Below are the code and all the weights of a small trained network. Each question names an input and a class and asks about switching units off, where a switched-off unit gives its printed mean instead of its output.

import numpy as np


def w(rows, s, z=0):
    codes = np.array(rows[::2]) - 128.0
    scale = np.full(codes.shape[1], s)
    scale[-1] = z or s
    return codes * scale


def f(y):
    return y / 2 * (1 + np.tanh(0.7978845608 * (y + 0.044715 * y**3)))


def log_softmax(a):
    a = a - a.max(-1, keepdims=True)
    return a - np.log(np.exp(a).sum(-1, keepdims=True))


def net(x, mask):
    res = np.array(x, float).reshape(1, 6) / 4 @ E
    y = f(res @ A[0][:, :-1].T + A[0][:, -1])
    res = res + np.where(mask, y, B[0][:, -1]) @ B[0][:, :-1]
    return log_softmax(res[-1] @ U[:, :-1].T + U[:, -1])


A, B = {}, {}
E = w([
[151,140,113,123,128,144],'x0',
[79,145,117,180,138,107],'x1',
[75,93,55,124,4,153],'x2',
[143,26,111,224,137,187],'x3',
[158,103,49,105,197,31],'x4',
[148,144,114,129,125,140],'x5',
],0.012)
A[0] = w([
[203,85,123,121,177,43,159],'n1',
[177,95,160,166,120,92,165],'n2',
[118,160,220,149,154,162,151],'n3',
[135,78,84,253,188,164,209],'n4',
[130,69,33,106,121,72,151],'n5',
[111,206,145,31,56,144,159],'n6',
[82,101,40,88,70,89,167],'n7',
[83,161,191,38,161,54,243],'n8',
[72,243,101,90,135,132,254],'n9',
[164,157,130,117,93,118,100],'n10',
[110,188,100,55,155,41,134],'n11',
[165,169,196,68,125,63,203],'n12',
[96,41,111,147,70,206,141],'n13',
[178,177,101,88,89,133,111],'n14',
],0.011,0.0055)
B[0] = w([
[158,182,96,219,163,119,211],'n1',
[159,161,171,78,191,104,158],'n2',
[124,102,119,43,182,233,213],'n3',
[231,100,181,85,110,133,252],'n4',
[207,197,164,69,234,209,208],'n5',
[80,171,154,90,34,124,245],'n6',
[70,87,108,19,118,194,221],'n7',
[119,149,42,108,107,112,246],'n8',
[65,120,88,128,31,183,238],'n9',
[81,126,108,121,128,87,140],'n10',
[152,160,43,200,85,126,223],'n11',
[136,181,76,144,86,172,221],'n12',
[214,106,91,168,51,2,244],'n13',
[133,112,103,88,71,96,165],'n14',
],0.0078,0.013)
U = w([
[54,177,88,64,149,192,230],'0',
[154,115,26,204,97,32,126],'1',
[182,77,173,55,167,167,196],'2',
[188,134,162,178,223,80,14],'3',
[12,103,125,89,80,124,3],'4',
],0.011,0.005)

Each question gives the input, the list of numbers given to net, and the class t.
The units are the neurons (one row each of A and B). Each row of codes is followed by its name. A weight is (code - 128) times the scale printed after its matrix; where a second scale follows, it is the last column's (A, B and U).
mask holds one flag per neuron, in row order. A switched-off neuron (its flag False) gives its mean, the last column of its row in B, instead of its output. The means were averaged over made-up inputs and are rounded, as every weight is.
A unit's drop is (log p(t) with every unit on - log p(t) with that unit switched off) / (log p(t) with every unit on - log p(t) with every unit switched off).
The circuit of an input: a set's keep is (log p(t) with only the set's units on - log p(t) with every unit switched off) / (log p(t) with every unit on - log p(t) with every unit switched off). Starting from the 12 units with the biggest drops (on a tie, the unit counted first), units are removed one at a time, each time the one whose removal leaves the highest keep (on an exact tie, the one counted first), for as long as the keep stays at least 0.8.
circuit, biggest first: the units of the circuit, biggest drop first
most important unit: the unit with the biggest drop
top k neurons: the k neurons with the biggest drops, biggest first
drop of u: that unit's drop, to one decimal
input [-5,-7,4,1,5,-8], class 2: circuit, biggest first : (n5)
input [3,-6,1,2,7,-4], class 2: top 3 neurons : (n5 n13 n7)
input [2,0,-5,-7,1,0], class 1: top 3 neurons : (n11 n7 n5)
input [-5,5,6,0,3,-4], class 0: top 3 neurons : (n5 n7 n4)
input [-2,3,0,1,-2,-5], class 2: top 2 neurons : (n11 n1)
input [-8,2,7,-5,0,5], class 4: top 2 neurons : (n6 n3)
input [-6,1,2,2,-8,-5], class 1: top 2 neurons : (n13 n7)
input [-4,3,3,2,-2,4], class 1: top 3 neurons : (n13 n3 n5)
input [1,-8,-2,-2,7,-8], class 1: top 2 neurons : (n11 n1)
input [4,8,2,4,-4,-5], class 1: top 2 neurons : (n13 n5)
input [-4,0,8,-2,6,-6], class 0: drop of n5 : 0.4
input [-7,-1,8,2,-4,0], class 1: drop of n13 : 3.3
input [5,-8,-2,4,7,-8], class 3: drop of n1 : 0.3
input [-5,-2,-1,7,8,6], class 3: most important unit : n1
